Below is a small trained network, with its code and all its weights. Each question gives an input and a target symbol and asks what happens when units are switched off, that is, made to give their printed mean instead of their output.

import numpy as np


def w(rows, s, z=0):
    codes = np.array(rows[::2]) - 128.0
    scale = np.full(codes.shape[1], s)
    scale[-1] = z or s
    return codes * scale


def norm(h):
    return h / np.sqrt((h * h).mean(-1, keepdims=True) + 1e-5)


def f(y):
    return np.maximum(y, 0)


def softmax(a):
    e = np.exp(a - a.max(-1, keepdims=True))
    return e / e.sum(-1, keepdims=True)


def log_softmax(a):
    a = a - a.max(-1, keepdims=True)
    return a - np.log(np.exp(a).sum(-1, keepdims=True))


def net(x, mask):
    ids = ['αηλστφω'.index(c) for c in x.split()]
    T = len(ids)
    res = E[ids] + P[:T]
    r = norm(res)
    for j in range(2):
        rows = slice(3 * j, 3 * j + 3)
        q, k, v = (r @ M[0][rows].T for M in (Q, K, V))
        z = softmax(np.where(np.tri(T) > 0, q @ k.T / 3**0.5, -1e9)) @ v
        o = O[0][rows]
        res = res + np.where(mask[j], z, o[:, -1]) @ o[:, :-1]
    y = f(norm(res) @ A[0][:, :-1].T + A[0][:, -1])
    res = res + np.where(mask[2:6], y, B[0][:, -1]) @ B[0][:, :-1]
    return log_softmax(norm(res)[-1] @ U[:, :-1].T + U[:, -1])


Q, K, V, O, A, B = {}, {}, {}, {}, {}, {}
E = w([
[102,106,140,126,108,4,93],'α',
[157,74,103,78,143,135,202],'η',
[185,64,110,49,172,78,159],'λ',
[102,109,71,122,88,100,113],'σ',
[29,79,108,95,51,117,167],'τ',
[173,73,173,106,142,57,222],'φ',
[150,134,118,85,70,95,96],'ω',
],0.015)
P = w([
[83,186,123,157,127,168,98],'0',
[110,6,117,146,139,180,165],'1',
[65,127,56,52,116,56,147],'2',
[145,173,123,169,114,141,108],'3',
[156,28,141,182,104,167,137],'4',
[110,142,98,116,103,82,168],'5',
],0.017)
Q[0] = w([
[145,215,162,91,141,116,92],'H1',
[148,51,130,122,61,126,95],'H1',
[139,120,181,184,142,208,93],'H1',
[168,170,161,150,131,172,142],'H2',
[131,247,101,87,156,88,179],'H2',
[84,154,120,134,126,150,113],'H2',
],0.014)
K[0] = w([
[103,125,84,98,139,17,157],'H1',
[47,131,113,139,37,185,98],'H1',
[20,131,58,168,210,151,143],'H1',
[170,95,159,117,175,126,141],'H2',
[241,43,118,105,8,82,110],'H2',
[88,77,135,136,130,145,128],'H2',
],0.011)
V[0] = w([
[100,121,224,132,136,166,195],'H1',
[106,195,152,88,221,112,119],'H1',
[147,94,84,196,180,124,120],'H1',
[188,167,134,10,193,155,92],'H2',
[112,155,117,183,127,189,246],'H2',
[77,146,218,209,165,80,139],'H2',
],0.011)
O[0] = w([
[192,97,198,168,140,155,231,23],'H1',
[176,131,152,243,74,115,88,22],'H1',
[148,4,53,103,97,159,43,54],'H1',
[35,106,192,103,110,189,154,123],'H2',
[95,123,123,184,252,136,82,65],'H2',
[201,151,195,83,102,137,69,1],'H2',
],0.011,0.006)
A[0] = w([
[2,153,138,158,79,142,68,77],'N1',
[142,28,30,84,161,92,214,3],'N2',
[40,250,65,107,150,230,47,125],'N3',
[101,137,55,128,94,183,146,72],'N4',
],0.0074,0.0047)
B[0] = w([
[216,91,176,208,142,129,104,206],'N1',
[140,134,133,247,50,194,81,254],'N2',
[200,71,203,38,144,179,186,222],'N3',
[137,16,104,180,158,53,51,179],'N4',
],0.012,0.0062)
U = w([
[127,74,174,211,12,97,180,18],'α',
[26,114,142,7,137,109,228,148],'η',
[113,193,96,183,77,135,3,189],'λ',
[40,155,106,184,167,122,108,254],'σ',
[185,159,139,215,129,115,128,111],'τ',
[137,83,138,66,164,153,47,110],'φ',
[178,135,158,69,33,192,134,142],'ω',
],0.012,0.0052)

Each question gives the input, a string of symbols that net reads in full, and the target symbol t.
The units are the heads (3 rows each of Q, K, V and O) and the neurons (one row each of A and B). Each row of codes is followed by its name. A weight is (code - 128) times the scale printed after its matrix; where a second scale follows, it is the last column's (O, A, B and U).
mask holds one flag per unit, heads first, then neurons. A switched-off unit (its flag False) gives its mean, the last column of its rows in O or B, instead of its output. The means were averaged over made-up inputs and are rounded, as every weight is.
A unit's drop is (log p(t) with every unit on - log p(t) with that unit switched off) / (log p(t) with every unit on - log p(t) with every unit switched off).
The circuit of an input: a set's keep is (log p(t) with only the set's units on - log p(t) with every unit switched off) / (log p(t) with every unit on - log p(t) with every unit switched off). Starting from all 6 units, units are removed one at a time, each time the one whose removal leaves the highest keep (on an exact tie, the one counted first), for as long as the keep stays at least 0.8.
units of the circuit, in order: the units of the circuit, biggest drop first
most important unit: the unit with the biggest drop
top k neurons: the k neurons with the biggest drops, biggest first
which heads matter: for each layer, one digit per head in row order, 1 if its drop is at least 0.15 and else 0, layers parted by /
drop of u: that unit's drop, to one decimal
input α σ ω φ φ τ, target α: most important unit : H1
input ω ω φ τ η η, target σ: top 2 neurons : (N2; N3)
input λ φ σ φ ω, target η: which heads matter : 01
input ω λ σ τ, target η: top 2 neurons : (N2; N3)
input λ λ σ, target λ: units of the circuit, in order : (N2; H1)
input λ φ ω φ α τ, target α: which heads matter : 10
input η α η σ, target φ: units of the circuit, in order : (N3; H1)
input σ τ λ η σ, target λ: which heads matter : 01
input α η τ ω τ, target ω: which heads matter : 01
input φ σ ω η σ, target φ: units of the circuit, in order : (H2; H1)
input φ σ λ λ ω, target φ: units of the circuit, in order : (H2; H1)
input η φ σ, target α: units of the circuit, in order : (N2; H1)
input α φ α ω ω, target ω: drop of N1 : 0.0
input η σ φ, target α: drop of N2 : 0.5
input η ω λ ω, target α: most important unit : H2
input α φ φ τ η, target ω: drop of H2 : 1.2
